Here is a tiny trained network, its code and every weight. The questions are about switching its units off for an input and a target symbol, where a switched-off unit gives its printed mean instead of its output.

import numpy as np


def w(rows, s, z=0):
    codes = np.array(rows[::2]) - 128.0
    scale = np.full(codes.shape[1], s)
    scale[-1] = z or s
    return codes * scale


def norm(h):
    return h / np.sqrt((h * h).mean(-1, keepdims=True) + 1e-5)


def f(y):
    return y / 2 * (1 + np.tanh(0.7978845608 * (y + 0.044715 * y**3)))


def softmax(a):
    e = np.exp(a - a.max(-1, keepdims=True))
    return e / e.sum(-1, keepdims=True)


def log_softmax(a):
    a = a - a.max(-1, keepdims=True)
    return a - np.log(np.exp(a).sum(-1, keepdims=True))


def net(x, mask):
    ids = ['ΔΘΞΨΩαβγεζηλμστφ'.index(c) for c in x.split()]
    T = len(ids)
    res = E[ids] + P[:T]
    r = norm(res)
    for j in range(2):
        rows = slice(2 * j, 2 * j + 2)
        q, k, v = (r @ M[0][rows].T for M in (Q, K, V))
        z = softmax(np.where(np.tri(T) > 0, q @ k.T / 2**0.5, -1e9)) @ v
        o = O[0][rows]
        res = res + np.where(mask[j], z, o[:, -1]) @ o[:, :-1]
    y = f(norm(res) @ A[0][:, :-1].T + A[0][:, -1])
    res = res + np.where(mask[2:10], y, B[0][:, -1]) @ B[0][:, :-1]
    return log_softmax(norm(res)[-1] @ U[:, :-1].T + U[:, -1])


Q, K, V, O, A, B = {}, {}, {}, {}, {}, {}
E = w([
[151,136,142,231,115,168,158,131,142],'Δ',
[112,110,211,197,163,149,203,142,109],'Θ',
[118,152,101,144,188,58,118,113,149],'Ξ',
[115,143,168,194,116,239,48,123,35],'Ψ',
[65,196,112,78,196,112,148,170,118],'Ω',
[68,182,128,141,130,123,112,126,190],'α',
[56,93,151,106,112,188,109,151,160],'β',
[94,172,153,112,149,255,107,176,96],'γ',
[112,151,81,118,169,189,61,140,95],'ε',
[77,106,140,189,129,94,160,106,173],'ζ',
[110,50,98,225,165,162,129,84,130],'η',
[113,75,192,162,102,218,75,125,102],'λ',
[173,104,180,204,178,89,133,103,111],'μ',
[63,192,92,175,137,120,137,123,79],'σ',
[171,137,197,185,144,143,76,107,160],'τ',
[108,125,209,84,149,206,66,155,107],'φ',
],0.0098)
P = w([
[145,109,102,155,139,113,137,198,159],'0',
[42,112,134,225,249,134,43,218,156],'1',
[140,127,107,130,122,116,141,168,150],'2',
[39,117,138,191,231,140,64,147,141],'3',
[143,127,110,125,125,120,147,147,153],'4',
[36,117,135,182,222,149,58,123,148],'5',
[145,136,113,119,120,120,147,133,151],'6',
[39,115,145,168,221,139,79,90,126],'7',
[146,135,114,111,120,125,155,114,155],'8',
[42,120,144,156,218,141,79,63,131],'9',
[142,138,117,101,113,130,157,88,154],'10',
[62,130,166,135,214,137,76,34,130],'11',
[147,149,119,93,115,131,164,60,154],'12',
],0.013)
Q[0] = w([
[251,123,95,18,17,121,254,201,90],'head 1',
[122,125,104,135,193,179,218,123,210],'head 1',
[9,202,208,237,185,192,113,92,175],'head 2',
[245,129,146,76,51,138,133,145,139],'head 2',
],0.0085)
K[0] = w([
[72,111,146,207,191,103,68,248,148],'head 1',
[96,92,108,120,149,102,118,77,145],'head 1',
[163,140,126,83,101,169,172,41,130],'head 2',
[114,121,161,182,173,145,108,190,135],'head 2',
],0.013)
V[0] = w([
[144,79,230,124,136,71,183,156,123],'head 1',
[81,108,156,101,208,173,208,153,76],'head 1',
[164,147,132,138,71,179,178,141,164],'head 2',
[184,146,182,160,254,163,37,155,134],'head 2',
],0.0092)
O[0] = w([
[144,164,187,60,65,61,17,53,28,181],'head 1',
[123,80,124,37,167,68,240,174,44,131],'head 1',
[150,236,153,161,35,161,168,254,108,228],'head 2',
[154,166,147,110,116,165,190,60,153,3],'head 2',
],0.0091,0.0032)
A[0] = w([
[100,122,73,136,176,110,145,185,108,66],'neuron 1',
[97,118,119,146,173,214,151,227,110,1],'neuron 2',
[214,110,41,67,119,143,134,195,149,107],'neuron 3',
[180,79,141,186,1,29,161,137,160,64],'neuron 4',
[206,108,92,162,38,151,163,76,81,198],'neuron 5',
[109,141,158,200,167,96,127,142,182,71],'neuron 6',
[125,75,129,122,82,173,181,163,210,247],'neuron 7',
[253,104,109,71,125,210,157,128,135,25],'neuron 8',
],0.0093,0.0033)
B[0] = w([
[129,136,195,210,78,105,107,83,120,208],'neuron 1',
[173,101,94,121,86,110,164,85,128,243],'neuron 2',
[11,158,86,119,196,226,104,122,88,145],'neuron 3',
[51,60,148,87,100,160,174,102,193,211],'neuron 4',
[81,95,138,190,178,125,128,204,160,137],'neuron 5',
[114,124,93,63,81,155,139,126,107,254],'neuron 6',
[166,137,138,74,157,82,66,148,111,221],'neuron 7',
[92,107,138,183,69,149,60,69,99,145],'neuron 8',
],0.013,0.0052)
U = w([
[131,130,99,164,221,159,170,248,164,254],'Δ',
[76,96,67,144,207,198,79,78,121,20],'Θ',
[158,114,155,32,134,69,102,158,32,125],'Ξ',
[123,194,110,100,82,207,160,130,59,108],'Ψ',
[191,178,90,98,128,90,150,71,165,178],'Ω',
[76,187,158,125,207,132,188,139,83,163],'α',
[163,232,100,114,72,102,118,230,153,166],'β',
[100,123,158,184,156,99,20,221,101,110],'γ',
[153,24,42,179,167,66,104,187,126,93],'ε',
[154,145,222,91,97,124,79,10,77,5],'ζ',
[206,151,190,122,140,84,191,209,110,248],'η',
[142,55,220,161,210,64,137,101,109,99],'λ',
[172,213,190,160,110,156,105,106,183,157],'μ',
[192,140,135,175,21,59,127,108,68,98],'σ',
[75,80,133,85,61,143,146,98,139,100],'τ',
[168,122,42,188,104,196,90,187,150,124],'φ',
],0.011,0.0056)

Each question gives the input, a string of symbols that net reads in full, and the target symbol t.
The units are the heads (2 rows each of Q, K, V and O) and the neurons (one row each of A and B). Each row of codes is followed by its name. A weight is (code - 128) times the scale printed after its matrix; where a second scale follows, it is the last column's (O, A, B and U).
mask holds one flag per unit, heads first, then neurons. A switched-off unit (its flag False) gives its mean, the last column of its rows in O or B, instead of its output. The means were averaged over made-up inputs and are rounded, as every weight is.
A unit's drop is (log p(t) with every unit on - log p(t) with that unit switched off) / (log p(t) with every unit on - log p(t) with every unit switched off).
The circuit of an input: a set's keep is (log p(t) with only the set's units on - log p(t) with every unit switched off) / (log p(t) with every unit on - log p(t) with every unit switched off). Starting from all 10 units, units are removed one at a time, each time the one whose removal leaves the highest keep (on an exact tie, the one counted first), for as long as the keep stays at least 0.8.
circuit, biggest first: the units of the circuit, biggest drop first
unit that matters most: the unit with the biggest drop
top k neurons: the k neurons with the biggest drops, biggest first
which heads matter: for each layer, one digit per head in row order, 1 if its drop is at least 0.15 and else 0, layers parted by /
input Ξ β Ω ζ σ β β σ Δ, target Δ: which heads matter => 01
input σ σ μ β ζ τ τ ζ, target μ: which heads matter => 11
input Δ ζ ζ β ζ ζ α φ, target φ: which heads matter => 10
input ζ β λ σ ζ β λ β Θ σ, target Ξ: which heads matter => 10
input ε β λ Δ ζ ζ α η β ζ Ξ β, target Θ: circuit, biggest first => (head 2; head 1)
input σ Ξ β Ξ Δ ζ τ, target μ: which heads matter => 11
input Δ ζ τ γ, target μ: circuit, biggest first => (head 2; head 1)
input β β ζ σ σ ζ β Ξ α μ, target φ: top neuron => (neuron 6)
input η τ ζ ζ ζ β τ α β μ Ξ μ, target Θ: circuit, biggest first => (head 1; neuron 1)
input ζ ζ Ξ Ξ Ξ β σ λ μ Ξ σ β, target ε: circuit, biggest first => (head 1; neuron 2; head 2)
input ε σ ζ ζ β τ Ξ ζ σ, target σ: circuit, biggest first => (neuron 1; head 1; neuron 4)
input β β μ ζ Ξ, target Ω: circuit, biggest first => (head 2; neuron 4)
input β ζ α Ξ ζ Ω γ λ β ζ ζ ζ, target γ: which heads matter => 01
input σ Ξ τ Θ σ Ψ β τ β β ζ β Ω, target α: circuit, biggest first => (neuron 3; head 1; neuron 6)
input β ε Δ β ζ Ω ζ β γ Δ, target η: unit that matters most => head 1
input β ζ Ω ζ μ ζ Ξ Ξ, target Θ: which heads matter => 11
input ζ σ Ψ, target φ: which heads matter => 11
input σ ζ ζ λ β φ ζ ζ ζ ζ Δ Θ ε, target Θ: which heads matter => 00
input Ξ ζ ζ α σ ζ γ ζ ζ τ, target γ: which heads matter => 01
input Ξ σ ζ ζ μ ζ, target ζ: which heads matter => 11
input σ α σ β β Ξ β, target Ξ: which heads matter => 00
input ζ β ζ ζ Ξ β ζ γ β σ ζ β, target γ: circuit, biggest first => (head 2)
input μ ζ σ ζ Ξ α Δ ζ β ζ β ζ η, target ε: which heads matter => 10
input λ β φ φ ζ τ Ξ ε σ τ Ω β, target λ: circuit, biggest first => (head 1; neuron 1; neuron 6)
input ζ Ξ ε σ Ξ ε τ Ξ, target μ: circuit, biggest first => (head 1; head 2)
input Δ Ξ ζ η Ω β ζ Θ μ β ζ σ, target γ: which heads matter => 01
input ζ μ σ σ ζ α β β ζ Ξ ε ζ, target Δ: circuit, biggest first => (head 1)
input ζ τ Ω, target α: top 2 neurons => (neuron 3; neuron 7)
